Below are the code and all the weights of a small trained network. Each question names an input and a class and asks about switching units off, where a switched-off unit gives its printed mean instead of its output.

import numpy as np


def w(rows, s, z=0):
    codes = np.array(rows[::2]) - 128.0
    scale = np.full(codes.shape[1], s)
    scale[-1] = z or s
    return codes * scale


def norm(h):
    return h / np.sqrt((h * h).mean(-1, keepdims=True) + 1e-5)


def f(y):
    return np.maximum(y, 0)


def log_softmax(a):
    a = a - a.max(-1, keepdims=True)
    return a - np.log(np.exp(a).sum(-1, keepdims=True))


def net(x, mask):
    res = np.array(x, float).reshape(1, 6) / 4 @ E
    u = 0
    for l in range(3):
        y = f(norm(res) @ A[l][:, :-1].T + A[l][:, -1])
        res = res + np.where(mask[u : u + 10], y, B[l][:, -1]) @ B[l][:, :-1]
        u += 10
    return log_softmax(norm(res)[-1] @ U[:, :-1].T + U[:, -1])


A, B = {}, {}
E = w([
[229,119,3,193,104,123,209,142,130],'x0',
[122,123,155,64,60,129,165,126,127],'x1',
[122,45,184,77,184,84,160,110,151],'x2',
[125,127,145,137,174,224,117,248,174],'x3',
[84,116,105,198,112,98,126,152,21],'x4',
[55,125,118,154,132,110,170,128,173],'x5',
],0.0065)
A[0] = w([
[2,216,159,148,140,173,232,89,122,116],'L0N0',
[157,53,150,139,179,58,163,91,156,143],'L0N1',
[93,119,62,181,62,217,115,87,162,139],'L0N2',
[136,90,187,162,204,99,183,185,152,165],'L0N3',
[176,89,164,196,89,80,160,231,114,251],'L0N4',
[74,177,102,46,116,54,116,159,161,95],'L0N5',
[130,18,172,101,137,152,129,116,92,201],'L0N6',
[136,91,144,74,187,94,168,216,88,112],'L0N7',
[43,151,197,120,136,95,57,163,122,66],'L0N8',
[134,30,124,79,97,32,93,84,154,35],'L0N9',
],0.0067,0.0023)
B[0] = w([
[145,191,116,132,105,139,130,156,93,217],'L0N0',
[159,136,2,166,80,101,64,129,136,248],'L0N1',
[145,155,80,39,120,113,76,144,135,202],'L0N2',
[99,175,151,111,82,104,75,166,144,248],'L0N3',
[131,82,159,98,145,156,169,185,69,253],'L0N4',
[200,125,131,148,187,131,178,118,126,187],'L0N5',
[182,145,82,136,32,146,119,105,102,244],'L0N6',
[105,177,105,130,92,131,68,147,156,216],'L0N7',
[179,87,66,61,195,95,188,151,89,254],'L0N8',
[70,200,206,129,87,143,122,160,169,224],'L0N9',
],0.0084,0.004)
A[1] = w([
[135,132,121,200,187,101,57,113,137,223],'L1N0',
[179,195,95,140,159,165,79,119,77,99],'L1N1',
[80,136,122,133,106,123,176,42,111,9],'L1N2',
[139,147,99,181,160,72,152,2,143,67],'L1N3',
[98,93,130,134,102,157,136,83,132,7],'L1N4',
[122,70,111,134,75,117,211,2,125,143],'L1N5',
[43,173,72,148,149,92,216,151,177,94],'L1N6',
[170,73,115,122,196,131,118,114,128,113],'L1N7',
[175,134,114,120,142,161,137,65,218,112],'L1N8',
[60,145,146,190,116,138,131,84,130,150],'L1N9',
],0.01,0.0016)
B[1] = w([
[61,106,244,161,80,86,184,186,162,171],'L1N0',
[98,136,172,119,54,34,137,96,203,255],'L1N1',
[103,240,138,180,111,192,148,95,149,156],'L1N2',
[110,215,157,117,181,179,66,158,96,178],'L1N3',
[153,122,135,124,109,72,58,173,56,129],'L1N4',
[155,136,151,141,176,128,87,236,105,186],'L1N5',
[255,38,198,122,77,82,119,103,119,185],'L1N6',
[152,67,140,127,129,67,192,93,137,154],'L1N7',
[108,84,123,229,221,188,165,132,128,203],'L1N8',
[119,121,139,40,127,152,159,159,61,137],'L1N9',
],0.0071,0.0063)
A[2] = w([
[68,109,138,83,57,115,183,152,35,80],'L2N0',
[109,171,107,159,139,145,70,66,59,170],'L2N1',
[1,176,201,46,176,130,125,95,74,133],'L2N2',
[140,154,134,140,124,176,79,91,91,61],'L2N3',
[157,133,130,146,140,185,77,107,216,194],'L2N4',
[213,133,138,80,145,160,186,117,74,191],'L2N5',
[78,132,141,58,164,108,133,108,139,103],'L2N6',
[151,147,140,133,180,216,162,63,192,158],'L2N7',
[126,107,115,85,133,185,140,209,133,5],'L2N8',
[140,204,166,70,64,138,159,179,144,173],'L2N9',
],0.0087,0.0018)
B[2] = w([
[70,46,143,183,190,165,50,44,195,189],'L2N0',
[159,85,182,81,156,250,150,252,158,147],'L2N1',
[159,125,48,128,132,126,255,190,95,175],'L2N2',
[160,127,186,78,112,139,142,134,117,137],'L2N3',
[58,90,135,93,73,112,123,126,2,181],'L2N4',
[165,32,134,157,128,93,182,148,154,169],'L2N5',
[161,99,16,136,103,106,186,184,95,151],'L2N6',
[50,87,147,205,106,126,124,49,57,160],'L2N7',
[159,183,177,128,149,158,153,116,112,174],'L2N8',
[114,138,138,113,102,122,121,82,179,244],'L2N9',
],0.0072,0.011)
U = w([
[196,101,19,120,159,102,173,160,97,148],'0',
[154,199,173,120,136,194,109,189,98,127],'1',
[128,111,159,147,112,92,137,124,154,164],'2',
[97,155,63,104,82,107,89,117,129,137],'3',
[98,78,121,187,155,158,113,103,51,114],'4',
[183,104,168,129,114,81,116,103,144,111],'5',
[125,163,96,124,189,123,95,77,163,59],'6',
[155,184,103,124,252,153,89,46,133,2],'7',
],0.015,0.0094)

Each question gives the input, the list of numbers given to net, and the class t.
The units are the neurons (one row each of A and B). Each row of codes is followed by its name. A weight is (code - 128) times the scale printed after its matrix; where a second scale follows, it is the last column's (A, B and U).
mask holds one flag per neuron, layer by layer. A switched-off neuron (its flag False) gives its mean, the last column of its row in B, instead of its output. The means were averaged over made-up inputs and are rounded, as every weight is.
A unit's drop is (log p(t) with every unit on - log p(t) with that unit switched off) / (log p(t) with every unit on - log p(t) with every unit switched off).
The circuit of an input: a set's keep is (log p(t) with only the set's units on - log p(t) with every unit switched off) / (log p(t) with every unit on - log p(t) with every unit switched off). Starting from the 12 units with the biggest drops (on a tie, the unit counted first), units are removed one at a time, each time the one whose removal leaves the highest keep (on an exact tie, the one counted first), for as long as the keep stays at least 0.8.
circuit, biggest first: the units of the circuit, biggest drop first
unit that matters most: the unit with the biggest drop
top k neurons: the k neurons with the biggest drops, biggest first
k most important neurons of layer l: the k neurons of layer l with the biggest drops, biggest first
input [2,1,5,-4,-4,1], class 3: circuit, biggest first : (L0N9 L0N1)
input [3,2,8,7,3,-3], class 3: top 2 neurons : (L0N7 L0N6)
input [-5,2,1,2,-7,-7], class 4: top 2 neurons : (L1N8 L2N7)
input [-4,6,2,-2,-7,-3], class 4: unit that matters most : L1N8
input [4,-4,6,-8,3,8], class 1: circuit, biggest first : (L1N3 L1N2 L2N1)
input [-6,-3,-6,-5,4,4], class 0: circuit, biggest first : (L2N2 L0N8)
input [6,2,5,8,0,-8], class 1: circuit, biggest first : (L0N8 L2N8)
input [7,-6,5,8,5,7], class 1: top 2 neurons : (L0N3 L0N8)
input [3,0,-3,0,5,-4], class 4: circuit, biggest first : (L0N4 L2N0)
input [-3,5,8,-4,1,3], class 3: circuit, biggest first : (L0N6 L0N1 L1N6)
input [-6,-4,0,7,-8,8], class 4: top 2 neurons : (L2N7 L2N4)
input [-7,7,3,0,-5,-2], class 0: top 2 neurons : (L2N2 L2N6)
input [7,5,8,-4,5,-3], class 3: circuit, biggest first : (L0N1 L0N9)
input [-4,-5,-6,-4,4,-8], class 5: circuit, biggest first : (L1N1)
input [-7,3,-5,0,5,6], class 0: circuit, biggest first : (L0N8 L2N2)
input [5,2,5,1,-8,-3], class 4: top 2 neurons : (L1N8 L2N7)
input [-7,6,7,3,-5,-6], class 0: circuit, biggest first : (L2N2 L2N6)
input [5,-4,1,0,6,-6], class 4: circuit, biggest first : (L0N8 L2N2)
input [2,-3,2,5,4,2], class 1: circuit, biggest first : (L0N4 L2N8 L0N3)
input [-7,2,8,3,6,7], class 3: 2 most important neurons of layer 2 : (L2N0 L2N5)
input [5,7,-7,-7,-8,4], class 4: 3 most important neurons of layer 1 : (L1N8 L1N1 L1N2)
input [5,1,7,-8,-4,4], class 1: unit that matters most : L1N3
input [6,1,8,-2,-1,-8], class 3: top 2 neurons : (L0N1 L0N9)
input [-8,-1,0,7,-4,5], class 0: top 2 neurons : (L0N8 L2N2)
input [7,-7,-4,8,-2,-3], class 1: circuit, biggest first : (L0N8 L0N1)
input [-2,-3,-4,-7,4,1], class 1: circuit, biggest first : (L1N3 L2N1)
input [6,-2,-1,-4,-1,-7], class 5: 2 most important neurons of layer 2 : (L2N2 L2N6)
input [-8,2,7,-6,-1,5], class 0: 2 most important neurons of layer 2 : (L2N2 L2N6)
